Questions about the table below. Indices start at 1.
1) Find the entry directly above the smallest entry.
2) Find the entry in the top-right corner.
3) Find the entry at row 2, column 3.
4) Find the entry in row 2 and column 1.
5) Find the entry in the bottom-right corner.
6) Find the entry in the top-left corner.
7) Find the entry just left of 132.
8) Find the entry in row 1 and column 2.
[[127 129 118 133 124 133 132 131 127 121 122]
 [129 122 106 133 127 140 134 148 140 112 121]]
1) 118
2) 122
3) 106
4) 129
5) 121
6) 127
7) 133
8) 129

grid =
[[155 135 127 123 112 120 108 158 104 142 119 132 134 116 126 144]
 [147 119 130 118 125 112 140 153 103 110 129 138 147 131 139 120]]
Which number is the largest entry in the first row?
Answer: 158
Which number is the 2nd largest entry?
Answer: 155
Which number is the entry directly below 135?
Answer: 119
The bottom-left entry: 147
The second entry from the end, reading row by row -> 139
Which number is the entry directly below the largest entry?
Answer: 153
The last entry in the row that holds the smallest entry is 120
Which number is the entry directly below 123?
Answer: 118
The entry just right of 132 -> 134
The entry just right of 138 -> 147
The entry in the top-right corner is 144

Questions about the array below.
1) Read off the entry just left of 116.
2) Read off the entry just left of 145.
3) Read off the minimum.
[[126, 120, 122, 125, 129, 131, 117], [120, 136, 138, 134, 125, 122, 136], [122, 141, 140, 125, 117, 120, 148], [124, 136, 135, 133, 124, 124, 132], [119, 145, 144, 130, 113, 118, 152], [137, 119, 114, 124, 136, 134, 116], [130, 136, 138, 133, 125, 125, 141]]
1) 134
2) 119
3) 113

Questions about the row below.
1) Read off the entry just right of the smallest entry.
2) Read off the entry just left of 120.
[136 118 120 109 131 106 133]
1) 133
2) 118

Read these off the grid that follows. Counting starts at 1.
1) Report the entry at row 1, column 2.
2) Report the entry in row 3 and column 1.
3) Report the entry directly below 109.
4) Report the entry at row 1, column 3.
5) Report the entry in the bottom-left corner.
6) Report the entry in row 1 and column 1.
7) Report the entry in the bottom-right corner.
8) Report the top-right entry.
[[128 131 110 139]
 [128 131 109 140]
 [127 131 107 142]
 [126 129 102 145]
 [129 130 112 138]
 [126 131 105 142]
 [128 131 110 140]
 [129 130 112 137]
 [126 126 100 146]
 [127 131 108 141]
 [126 127 100 145]
 [128 130 111 138]
 [126 130 104 143]
 [127 124  99 146]
 [126 130 103 144]]
1) 131
2) 127
3) 107
4) 110
5) 126
6) 128
7) 144
8) 139

[[113 143 123 146 150 100 109 157 101 106 150]
 [107 144 126 145 152 103 105 155 102 105 151]
 [119 102 126 105 107 151 149 118 152 154 129]
 [111 133 131 135 144 116 114 145 113 113 146]
 [137 133 113 135 131 113 133 136 123 131 131]
 [118 125 138 121 131 140 131 130 137 136 145]
 [123 135 131 134 142 122 125 142 123 125 146]
 [113 148 126 149 155 105 110 156 104 109 154]
 [137 133 144 130 133 140 134 130 136 134 136]
 [142 134 114 141 135 117 136 137 123 126 128]
 [139 141 126 143 135 118 123 133 116 120 122]
 [147 134 112 144 128 122 141 134 127 135 117]]
Indices start at 1.
The bottom-right entry: 117
The entry in row 2 and column 1 is 107
Find the largest entry.
A: 157
The entry in row 1 and column 2: 143
Find the entry directly below the smallest entry.
A: 103
Find the entry just left of the largest entry.
A: 109
Find the entry in row 2 and column 2.
A: 144
The entry in row 3 and column 2: 102
The entry just right of 127: 135
The entry in the bottom-left corner: 147
Find the entry in row 3 and column 1.
A: 119
The entry at row 1, column 1 is 113
The entry directly below the largest entry -> 155
The entry just right of the largest entry -> 101
The entry at row 1, column 3 is 123
Find the entry directly above 129.
A: 151
Find the top-right entry.
A: 150
Find the smallest entry.
A: 100
Find the entry just left of the smallest entry.
A: 150

x = [127 128 112 136 153 132 126 127 137 139 119 133]
Find the 2nd entry from the right.
Answer: 119
Find the entry just right of the smallest entry.
Answer: 136
Find the last entry.
Answer: 133
The second entry from the left -> 128

Questions about the row below.
1) Which number is the entry just left of 130?
2) Which number is the entry just right of the largest entry?
3) Which number is the entry just left of 146?
4) Which number is the entry just right of 135?
5) Which number is the entry just left of 145?
[107 128 145 127 132 101 146 100 121 117 135 119 111 130 134 123]
1) 111
2) 100
3) 101
4) 119
5) 128

[[142 107 134 134 116 139 112 123 131 126 117 130 121]
 [119 131 130 115 130 120 136 124 118 128 137 128 133]
 [128 130 124 132 129 132 126 128 129 128 129 125 124]
 [119 143 123 121 134 121 137 132 124 126 134 125 133]
 [122 133 130 126 128 123 131 130 127 130 131 133 132]
 [119 141 125 120 140 119 142 125 126 129 132 129 137]
 [121 138 127 128 133 121 137 128 126 131 130 131 134]
 [137 115 132 133 120 136 116 127 134 125 121 131 123]]
Report the 3rd entry on the diagonal from the top-right corner.
129
The entry in the top-right corner: 121
The fifth-last entry, reading row by row -> 134
The last entry, reading row by row: 123
The entry just right of 141 -> 125
The fifth entry, reading row by row: 116
The entry in the top-left corner -> 142
Report the smallest entry.
107
Report the entry in the bottom-left corner.
137
The largest entry -> 143
The first entry of the largest entry's row: 119
The 2nd smallest entry is 112
The entry just right of the largest entry is 123
The largest entry in the last column: 137
Report the last entry of the largest entry's row.
133
Report the bottom entry of the column that holds the smallest entry.
115
Report the 3rd entry on the main diagonal.
124
Report the second entry on the diagonal from the top-right corner.
128

Questions about the row below.
1) Find the 2nd entry from the right.
2) Find the second entry from the left.
3) Find the entry just left of 146.
132  154  115  146  135  122
1) 135
2) 154
3) 115

Questions about the table below. Counting starts at 1.
1) Read off the entry in row 2 and column 1.
2) Read off the entry just right of 123.
3) Read off the top-right entry.
4) Read off the entry at row 2, column 2.
5) Read off the entry directly above 123.
111	101	135	112	129	119	144	142	141
126	118	125	139	134	123	122	121	129
1) 126
2) 122
3) 141
4) 118
5) 119
